Here is a tiny trained network, its code and every weight. The questions are about switching its units off for an input and a class, where a switched-off unit gives its printed mean instead of its output.

import numpy as np


def w(rows, s, z=0):
    codes = np.array(rows[::2]) - 128.0
    scale = np.full(codes.shape[1], s)
    scale[-1] = z or s
    return codes * scale


def norm(h):
    return h / np.sqrt((h * h).mean(-1, keepdims=True) + 1e-5)


def f(y):
    return np.maximum(y, 0)


def log_softmax(a):
    a = a - a.max(-1, keepdims=True)
    return a - np.log(np.exp(a).sum(-1, keepdims=True))


def net(x, mask):
    res = np.array(x, float).reshape(1, 4) / 4 @ E
    u = 0
    for l in range(3):
        y = f(norm(res) @ A[l][:, :-1].T + A[l][:, -1])
        res = res + np.where(mask[u : u + 8], y, B[l][:, -1]) @ B[l][:, :-1]
        u += 8
    return log_softmax(norm(res)[-1] @ U[:, :-1].T + U[:, -1])


A, B = {}, {}
E = w([
[46,106,157,148,157,184,169,33,46,43,155],'x0',
[110,109,127,103,115,175,160,95,84,107,135],'x1',
[137,154,52,61,41,251,131,244,81,172,74],'x2',
[113,133,74,165,114,100,79,135,188,179,111],'x3',
],0.0027)
A[0] = w([
[83,109,131,182,179,113,150,2,106,63,167,98],'0.n1',
[114,81,123,99,80,148,124,93,142,130,184,27],'0.n2',
[166,136,173,137,194,36,103,64,142,99,151,87],'0.n3',
[78,119,137,147,179,112,148,21,106,99,133,100],'0.n4',
[150,93,180,94,169,105,132,111,133,70,185,45],'0.n5',
[132,143,117,178,121,150,117,134,144,133,122,3],'0.n6',
[145,117,185,57,106,192,203,129,27,68,143,114],'0.n7',
[154,116,180,166,175,31,137,76,157,123,160,83],'0.n8',
],0.0034,0.0046)
B[0] = w([
[60,149,180,169,29,146,91,61,154,137,127,254],'0.n1',
[53,119,157,142,83,141,147,141,112,188,4,128],'0.n2',
[114,82,190,148,132,79,204,127,199,92,137,225],'0.n3',
[88,153,164,196,59,138,113,81,122,146,156,221],'0.n4',
[127,152,165,132,102,104,213,100,183,107,104,162],'0.n5',
[98,157,72,78,132,144,99,161,108,200,137,128],'0.n6',
[184,163,95,57,170,148,201,106,74,112,79,249],'0.n7',
[163,102,177,145,137,55,185,154,223,67,138,226],'0.n8',
],0.0038,0.004)
A[1] = w([
[160,144,84,21,172,185,51,140,55,83,201,61],'1.n1',
[154,165,25,116,92,145,27,176,140,183,122,86],'1.n2',
[141,138,156,120,213,130,143,55,80,52,171,104],'1.n3',
[173,170,94,29,185,187,205,125,22,107,138,98],'1.n4',
[164,140,38,109,58,127,65,210,171,205,103,108],'1.n5',
[33,126,99,101,205,139,102,71,97,3,172,30],'1.n6',
[192,127,103,37,246,223,103,132,13,61,186,2],'1.n7',
[190,164,125,78,169,174,219,128,74,84,99,95],'1.n8',
],0.0038,0.0067)
B[1] = w([
[138,146,135,190,150,162,133,170,37,80,174,160],'1.n1',
[49,144,139,112,60,106,112,138,191,167,169,210],'1.n2',
[95,120,102,123,79,101,98,164,193,200,132,182],'1.n3',
[185,117,86,50,195,203,200,104,95,69,30,255],'1.n4',
[47,150,156,132,60,104,95,123,191,208,141,252],'1.n5',
[62,95,116,153,116,80,20,208,127,241,82,137],'1.n6',
[53,141,106,94,3,126,202,131,148,204,74,168],'1.n7',
[151,100,174,115,134,140,174,100,153,90,71,221],'1.n8',
],0.0045,0.0039)
A[2] = w([
[114,95,78,120,77,136,72,187,125,183,125,25],'2.n1',
[222,90,92,102,227,87,117,224,148,120,151,14],'2.n2',
[188,113,64,63,151,183,149,161,44,108,98,87],'2.n3',
[87,157,111,119,105,253,133,79,4,103,120,126],'2.n4',
[109,106,89,50,92,165,169,166,154,172,59,156],'2.n5',
[198,112,104,115,220,91,134,246,146,126,152,63],'2.n6',
[198,130,78,51,142,171,167,145,58,117,85,4],'2.n7',
[130,145,149,159,151,81,110,104,136,127,165,120],'2.n8',
],0.0063,0.0018)
B[2] = w([
[85,169,118,49,170,79,141,143,120,127,188,177],'2.n1',
[193,61,64,170,225,148,1,225,18,207,68,147],'2.n2',
[205,160,140,58,171,241,234,38,163,54,43,219],'2.n3',
[173,163,34,148,124,187,52,194,61,189,127,234],'2.n4',
[125,167,104,54,196,100,171,134,147,100,159,254],'2.n5',
[174,74,54,157,192,124,16,213,19,199,83,149],'2.n6',
[217,126,149,58,187,177,232,98,176,33,14,224],'2.n7',
[162,78,133,96,121,137,155,148,114,108,115,185],'2.n8',
],0.0057,0.0068)
U = w([
[95,57,252,224,66,47,225,26,220,3,224,255],'0',
[92,192,56,227,50,236,26,73,9,186,153,9],'1',
[10,216,63,33,106,46,91,211,221,229,222,133],'2',
[226,188,54,36,191,223,222,119,136,64,27,132],'3',
[242,25,104,200,234,39,39,241,124,185,65,22],'4',
],0.0079,0.0014)

Each question gives the input, the list of numbers given to net, and the class t.
The units are the neurons (one row each of A and B). Each row of codes is followed by its name. A weight is (code - 128) times the scale printed after its matrix; where a second scale follows, it is the last column's (A, B and U).
mask holds one flag per neuron, layer by layer. A switched-off neuron (its flag False) gives its mean, the last column of its row in B, instead of its output. The means were averaged over made-up inputs and are rounded, as every weight is.
A unit's drop is (log p(t) with every unit on - log p(t) with that unit switched off) / (log p(t) with every unit on - log p(t) with every unit switched off).
unit that matters most: the unit with the biggest drop
k most important neurons: the k neurons with the biggest drops, biggest first
top k neurons in layer l: the k neurons of layer l with the biggest drops, biggest first
drop when u is switched off: that unit's drop, to one decimal
input [5,-7,1,5], class 1: unit that matters most	0.n8
input [-2,2,6,1], class 2: 2 most important neurons	1.n5, 0.n7
input [8,8,-2,-6], class 1: 3 most important neurons	0.n1, 0.n4, 2.n4
input [1,-7,-3,6], class 4: 4 most important neurons	0.n1, 1.n5, 0.n4, 1.n2
input [-3,-4,-8,3], class 0: 2 most important neurons	2.n4, 1.n4
input [-4,3,-1,-1], class 2: 3 most important neurons	0.n7, 0.n3, 0.n8
input [7,4,-4,-3], class 1: top 4 neurons in layer 2	2.n7, 2.n4, 2.n5, 2.n3
input [1,-7,-2,4], class 4: 2 most important neurons	0.n1, 1.n5
input [2,1,5,4], class 2: 3 most important neurons	0.n7, 1.n5, 1.n2
input [5,6,-4,-2], class 0: 2 most important neurons	1.n4, 1.n3
input [7,4,0,-2], class 1: top 2 neurons in layer 0	0.n1, 0.n4
input [-4,-8,-8,-4], class 4: top 2 neurons in layer 1	1.n5, 1.n2
input [8,2,-3,8], class 0: drop when 1.n4 is switched off	0.2
input [-6,0,-2,0], class 4: unit that matters most	0.n1
input [-2,-6,4,-4], class 2: drop when 0.n7 is switched off	0.8
input [-4,-5,-7,-2], class 4: drop when 0.n4 is switched off	0.1
input [-6,1,-8,2], class 4: drop when 1.n5 is switched off	0.2
